Here is a tiny trained network, its code and every weight. The questions are about switching its units off for an input and a class, where a switched-off unit gives its printed mean instead of its output.

import numpy as np


def w(rows, s, z=0):
    codes = np.array(rows[::2]) - 128.0
    scale = np.full(codes.shape[1], s)
    scale[-1] = z or s
    return codes * scale


def norm(h):
    return h / np.sqrt((h * h).mean(-1, keepdims=True) + 1e-5)


def f(y):
    return np.maximum(y, 0)


def log_softmax(a):
    a = a - a.max(-1, keepdims=True)
    return a - np.log(np.exp(a).sum(-1, keepdims=True))


def net(x, mask):
    res = np.array(x, float).reshape(1, 6) / 4 @ E
    u = 0
    for l in range(4):
        y = f(norm(res) @ A[l][:, :-1].T + A[l][:, -1])
        res = res + np.where(mask[u : u + 7], y, B[l][:, -1]) @ B[l][:, :-1]
        u += 7
    return log_softmax(norm(res)[-1] @ U[:, :-1].T + U[:, -1])


A, B = {}, {}
E = w([
[156,119,96,155,51,111,65],'x0',
[121,70,72,60,196,79,1],'x1',
[118,124,122,199,191,176,145],'x2',
[122,73,220,193,219,65,143],'x3',
[77,174,71,160,152,54,126],'x4',
[35,129,87,96,91,152,208],'x5',
],0.0042)
A[0] = w([
[140,168,131,236,60,122,172,27],'0.n1',
[49,26,190,101,32,49,186,190],'0.n2',
[154,184,171,178,161,106,150,75],'0.n3',
[197,83,73,104,135,114,141,117],'0.n4',
[136,124,203,185,159,164,140,143],'0.n5',
[211,116,165,88,144,160,3,1],'0.n6',
[145,211,101,87,62,202,113,54],'0.n7',
],0.0071,0.0025)
B[0] = w([
[144,62,111,138,31,45,59,231],'0.n1',
[68,249,128,253,172,143,70,246],'0.n2',
[223,99,37,117,148,72,108,205],'0.n3',
[86,138,166,144,137,194,38,175],'0.n4',
[196,108,131,170,155,158,157,241],'0.n5',
[136,90,115,108,138,97,71,255],'0.n6',
[98,167,159,48,98,202,183,243],'0.n7',
],0.0058,0.0038)
A[1] = w([
[32,122,58,130,132,129,206,68],'1.n1',
[166,111,37,185,155,135,96,170],'1.n2',
[119,89,115,73,151,150,78,106],'1.n3',
[110,151,239,122,97,173,245,145],'1.n4',
[123,233,140,29,1,206,134,4],'1.n5',
[159,153,145,200,83,123,192,117],'1.n6',
[59,140,112,134,122,190,128,163],'1.n7',
],0.0058,0.0026)
B[1] = w([
[63,22,151,134,145,106,115,184],'1.n1',
[129,54,186,39,96,150,188,226],'1.n2',
[80,137,209,161,70,72,126,188],'1.n3',
[78,124,198,182,141,179,22,212],'1.n4',
[129,235,86,2,24,247,111,255],'1.n5',
[146,88,174,110,45,115,97,205],'1.n6',
[103,77,79,173,115,198,152,201],'1.n7',
],0.0062,0.0045)
A[2] = w([
[89,232,120,181,131,40,110,2],'2.n1',
[106,198,91,47,76,190,180,32],'2.n2',
[165,140,161,119,182,103,164,97],'2.n3',
[181,112,148,189,154,114,94,157],'2.n4',
[1,144,82,164,172,72,148,80],'2.n5',
[38,83,55,81,160,150,173,69],'2.n6',
[50,99,59,83,113,108,208,131],'2.n7',
],0.0071,0.0025)
B[2] = w([
[182,225,2,155,181,94,36,153],'2.n1',
[130,188,54,84,100,230,70,255],'2.n2',
[140,188,51,90,193,157,198,155],'2.n3',
[91,151,137,113,92,166,148,226],'2.n4',
[210,38,21,111,111,140,101,187],'2.n5',
[211,31,101,112,62,125,132,191],'2.n6',
[156,70,48,28,140,142,126,187],'2.n7',
],0.0072,0.0047)
A[3] = w([
[184,107,158,128,253,165,234,4],'3.n1',
[125,120,157,135,127,186,39,184],'3.n2',
[113,124,139,51,128,109,45,134],'3.n3',
[182,127,81,183,32,57,127,122],'3.n4',
[116,78,72,98,154,132,100,152],'3.n5',
[175,99,97,219,128,113,100,106],'3.n6',
[109,127,143,132,74,172,142,157],'3.n7',
],0.0069,0.0028)
B[3] = w([
[254,211,171,96,211,217,41,170],'3.n1',
[22,177,74,169,162,36,171,255],'3.n2',
[46,114,203,88,152,73,149,229],'3.n3',
[155,100,144,157,89,122,209,195],'3.n4',
[120,167,202,127,160,144,147,209],'3.n5',
[149,168,144,97,106,110,169,183],'3.n6',
[103,172,173,93,188,154,193,204],'3.n7',
],0.0062,0.0056)
U = w([
[205,94,202,155,55,76,218,126],'0',
[153,8,57,68,132,122,156,97],'1',
[149,149,58,112,206,60,126,2],'2',
[229,146,190,119,233,171,133,157],'3',
[62,167,205,199,138,186,184,39],'4',
[122,181,61,223,94,68,119,76],'5',
[32,100,220,87,171,14,77,112],'6',
[61,194,95,41,72,208,124,228],'7',
],0.013,0.0028)

Each question gives the input, the list of numbers given to net, and the class t.
The units are the neurons (one row each of A and B). Each row of codes is followed by its name. A weight is (code - 128) times the scale printed after its matrix; where a second scale follows, it is the last column's (A, B and U).
mask holds one flag per neuron, layer by layer. A switched-off neuron (its flag False) gives its mean, the last column of its row in B, instead of its output. The means were averaged over made-up inputs and are rounded, as every weight is.
A unit's drop is (log p(t) with every unit on - log p(t) with that unit switched off) / (log p(t) with every unit on - log p(t) with every unit switched off).
The circuit of an input: a set's keep is (log p(t) with only the set's units on - log p(t) with every unit switched off) / (log p(t) with every unit on - log p(t) with every unit switched off). Starting from the 12 units with the biggest drops (on a tie, the unit counted first), units are removed one at a time, each time the one whose removal leaves the highest keep (on an exact tie, the one counted first), for as long as the keep stays at least 0.8.
units of the circuit, in order: the units of the circuit, biggest drop first
most important unit: the unit with the biggest drop
k most important neurons: the k neurons with the biggest drops, biggest first
top k neurons in layer l: the k neurons of layer l with the biggest drops, biggest first
drop when u is switched off: that unit's drop, to one decimal
input [-5,8,0,7,5,6], class 1: units of the circuit, in order -> 2.n5
input [-8,-2,-4,-1,6,-1], class 2: units of the circuit, in order -> 2.n1, 1.n5
input [-1,-6,8,-1,-8,4], class 4: units of the circuit, in order -> 1.n4, 0.n5, 1.n5
input [-3,-2,8,6,-2,7], class 3: 2 most important neurons -> 3.n1, 0.n5
input [-2,-3,-7,8,0,-1], class 5: units of the circuit, in order -> 0.n2, 2.n1
input [-4,6,8,-5,-1,1], class 1: 2 most important neurons -> 1.n5, 2.n6
input [1,-6,1,1,-8,5], class 4: 3 most important neurons -> 1.n4, 0.n2, 0.n5
input [6,3,-1,6,5,1], class 5: 2 most important neurons -> 2.n1, 0.n2
input [-6,5,-5,7,5,-7], class 3: 2 most important neurons -> 2.n3, 0.n1
input [7,5,1,-5,2,-3], class 6: 2 most important neurons -> 0.n6, 1.n5
input [1,-8,0,6,1,5], class 0: 2 most important neurons -> 0.n1, 0.n3
input [-3,-6,3,7,5,3], class 0: 3 most important neurons -> 0.n1, 1.n6, 0.n3
input [-8,-6,-7,2,2,6], class 5: top 2 neurons in layer 1 -> 1.n2, 1.n5
input [-1,-2,0,1,5,6], class 1: top neuron in layer 1 -> 1.n1
input [6,-7,-7,2,2,-5], class 0: drop when 3.n4 is switched off -> 0.2
input [-7,-3,5,8,-7,1], class 3: drop when 3.n1 is switched off -> 0.4
input [-7,2,-4,3,6,5], class 1: top 2 neurons in layer 2 -> 2.n5, 2.n6
input [3,-3,-8,3,-1,-3], class 5: drop when 0.n2 is switched off -> 0.7
input [-6,-3,-2,7,1,0], class 3: 2 most important neurons -> 3.n1, 0.n3
input [-1,-4,4,-1,8,3], class 1: most important unit -> 2.n7
input [-4,2,-5,4,-4,2], class 2: top 2 neurons in layer 2 -> 2.n1, 2.n5
input [6,0,-7,3,0,-2], class 5: top 2 neurons in layer 2 -> 2.n1, 2.n7
